Below is a small trained network, with its code and all its weights. Each question gives an input and a target symbol and asks what happens when units are switched off, that is, made to give their printed mean instead of their output.

import numpy as np


def w(rows, s, z=0):
    codes = np.array(rows[::2]) - 128.0
    scale = np.full(codes.shape[1], s)
    scale[-1] = z or s
    return codes * scale


def f(y):
    return y / 2 * (1 + np.tanh(0.7978845608 * (y + 0.044715 * y**3)))


def softmax(a):
    e = np.exp(a - a.max(-1, keepdims=True))
    return e / e.sum(-1, keepdims=True)


def log_softmax(a):
    a = a - a.max(-1, keepdims=True)
    return a - np.log(np.exp(a).sum(-1, keepdims=True))


def net(x, mask):
    ids = ['ΔΛΞΦαβγεζμω'.index(c) for c in x.split()]
    T = len(ids)
    res = E[ids] + P[:T]
    r = res
    for j in range(3):
        rows = slice(3 * j, 3 * j + 3)
        q, k, v = (r @ M[0][rows].T for M in (Q, K, V))
        z = softmax(np.where(np.tri(T) > 0, q @ k.T / 3**0.5, -1e9)) @ v
        o = O[0][rows]
        res = res + np.where(mask[j], z, o[:, -1]) @ o[:, :-1]
    y = f(res @ A[0][:, :-1].T + A[0][:, -1])
    res = res + np.where(mask[3:7], y, B[0][:, -1]) @ B[0][:, :-1]
    return log_softmax(res[-1] @ U[:, :-1].T + U[:, -1])


Q, K, V, O, A, B = {}, {}, {}, {}, {}, {}
E = w([
[59,102,125],'Δ',
[162,189,31],'Λ',
[79,247,168],'Ξ',
[109,178,45],'Φ',
[197,85,95],'α',
[197,72,155],'β',
[44,44,20],'γ',
[144,128,107],'ε',
[115,50,162],'ζ',
[166,174,143],'μ',
[110,34,169],'ω',
],0.013)
P = w([
[126,71,68],'0',
[147,74,34],'1',
[155,87,8],'2',
[188,94,19],'3',
[182,119,20],'4',
[206,137,32],'5',
],0.0015)
Q[0] = w([
[185,75,8],'H0',
[176,183,211],'H0',
[105,182,30],'H0',
[92,81,143],'H1',
[160,206,97],'H1',
[162,88,144],'H1',
[130,171,66],'H2',
[173,169,40],'H2',
[161,155,125],'H2',
],0.012)
K[0] = w([
[136,37,34],'H0',
[190,190,175],'H0',
[51,160,9],'H0',
[73,77,163],'H1',
[169,173,27],'H1',
[153,120,194],'H1',
[76,192,143],'H2',
[92,213,182],'H2',
[157,164,162],'H2',
],0.012)
V[0] = w([
[143,36,12],'H0',
[3,254,90],'H0',
[25,8,47],'H0',
[144,65,172],'H1',
[9,138,159],'H1',
[147,54,109],'H1',
[122,59,128],'H2',
[60,213,179],'H2',
[81,246,229],'H2',
],0.0058)
O[0] = w([
[152,189,211,251],'H0',
[72,196,75,164],'H0',
[71,173,255,193],'H0',
[114,86,192,77],'H1',
[68,88,82,52],'H1',
[136,101,192,149],'H1',
[126,81,114,100],'H2',
[161,227,189,114],'H2',
[179,203,177,91],'H2',
],0.0061,0.0027)
A[0] = w([
[166,20,203,144],'N0',
[201,140,14,160],'N1',
[26,119,133,253],'N2',
[254,164,181,234],'N3',
],0.0089,0.0066)
B[0] = w([
[67,40,16,228],'N0',
[234,125,24,234],'N1',
[1,229,189,216],'N2',
[224,84,253,253],'N3',
],0.0073,0.0071)
U = w([
[118,137,118,35],'Δ',
[190,134,2,43],'Λ',
[130,132,155,254],'Ξ',
[119,144,132,50],'Φ',
[79,206,35,148],'α',
[185,32,108,97],'β',
[39,176,199,93],'γ',
[207,168,205,194],'ε',
[128,168,247,141],'ζ',
[119,137,123,26],'μ',
[49,70,64,132],'ω',
],0.0087,0.0055)

Each question gives the input, a string of symbols that net reads in full, and the target symbol t.
The units are the heads (3 rows each of Q, K, V and O) and the neurons (one row each of A and B). Each row of codes is followed by its name. A weight is (code - 128) times the scale printed after its matrix; where a second scale follows, it is the last column's (O, A, B and U).
mask holds one flag per unit, heads first, then neurons. A switched-off unit (its flag False) gives its mean, the last column of its rows in O or B, instead of its output. The means were averaged over made-up inputs and are rounded, as every weight is.
A unit's drop is (log p(t) with every unit on - log p(t) with that unit switched off) / (log p(t) with every unit on - log p(t) with every unit switched off).
The circuit of an input: a set's keep is (log p(t) with only the set's units on - log p(t) with every unit switched off) / (log p(t) with every unit on - log p(t) with every unit switched off). Starting from all 7 units, units are removed one at a time, each time the one whose removal leaves the highest keep (on an exact tie, the one counted first), for as long as the keep stays at least 0.8.
units of the circuit, in order: the units of the circuit, biggest drop first
k most important neurons: the k neurons with the biggest drops, biggest first
which heads matter: for each layer, one digit per head in row order, 1 if its drop is at least 0.15 and else 0, layers parted by /
drop when u is switched off: that unit's drop, to one decimal
input α α γ Φ, target ζ: units of the circuit, in order => (H0)
input α γ Ξ Λ Λ α, target ε: 2 most important neurons => (N3; N2)
input Λ γ Ξ γ Φ, target ζ: units of the circuit, in order => (H0; H2)
input ε Ξ ζ α Λ α, target ε: which heads matter => 001
input ω Ξ Φ, target ε: 2 most important neurons => (N0; N3)
input α α Ξ μ, target ε: 2 most important neurons => (N3; N0)
input β Λ Δ Φ α Ξ, target α: which heads matter => 100
input γ ζ Φ, target γ: which heads matter => 100
input Λ ζ Λ β, target β: 3 most important neurons => (N0; N2; N3)
input Λ Δ Ξ β ε, target ε: 3 most important neurons => (N0; N3; N2)
input Λ Φ γ Λ ε, target ζ: units of the circuit, in order => (H0; N1)
input Λ μ ω, target ω: drop when H2 is switched off => 0.2
input γ ε Λ μ Λ, target ζ: drop when H0 is switched off => 1.5
input Ξ Λ Λ ω γ, target γ: drop when H0 is switched off => 0.4
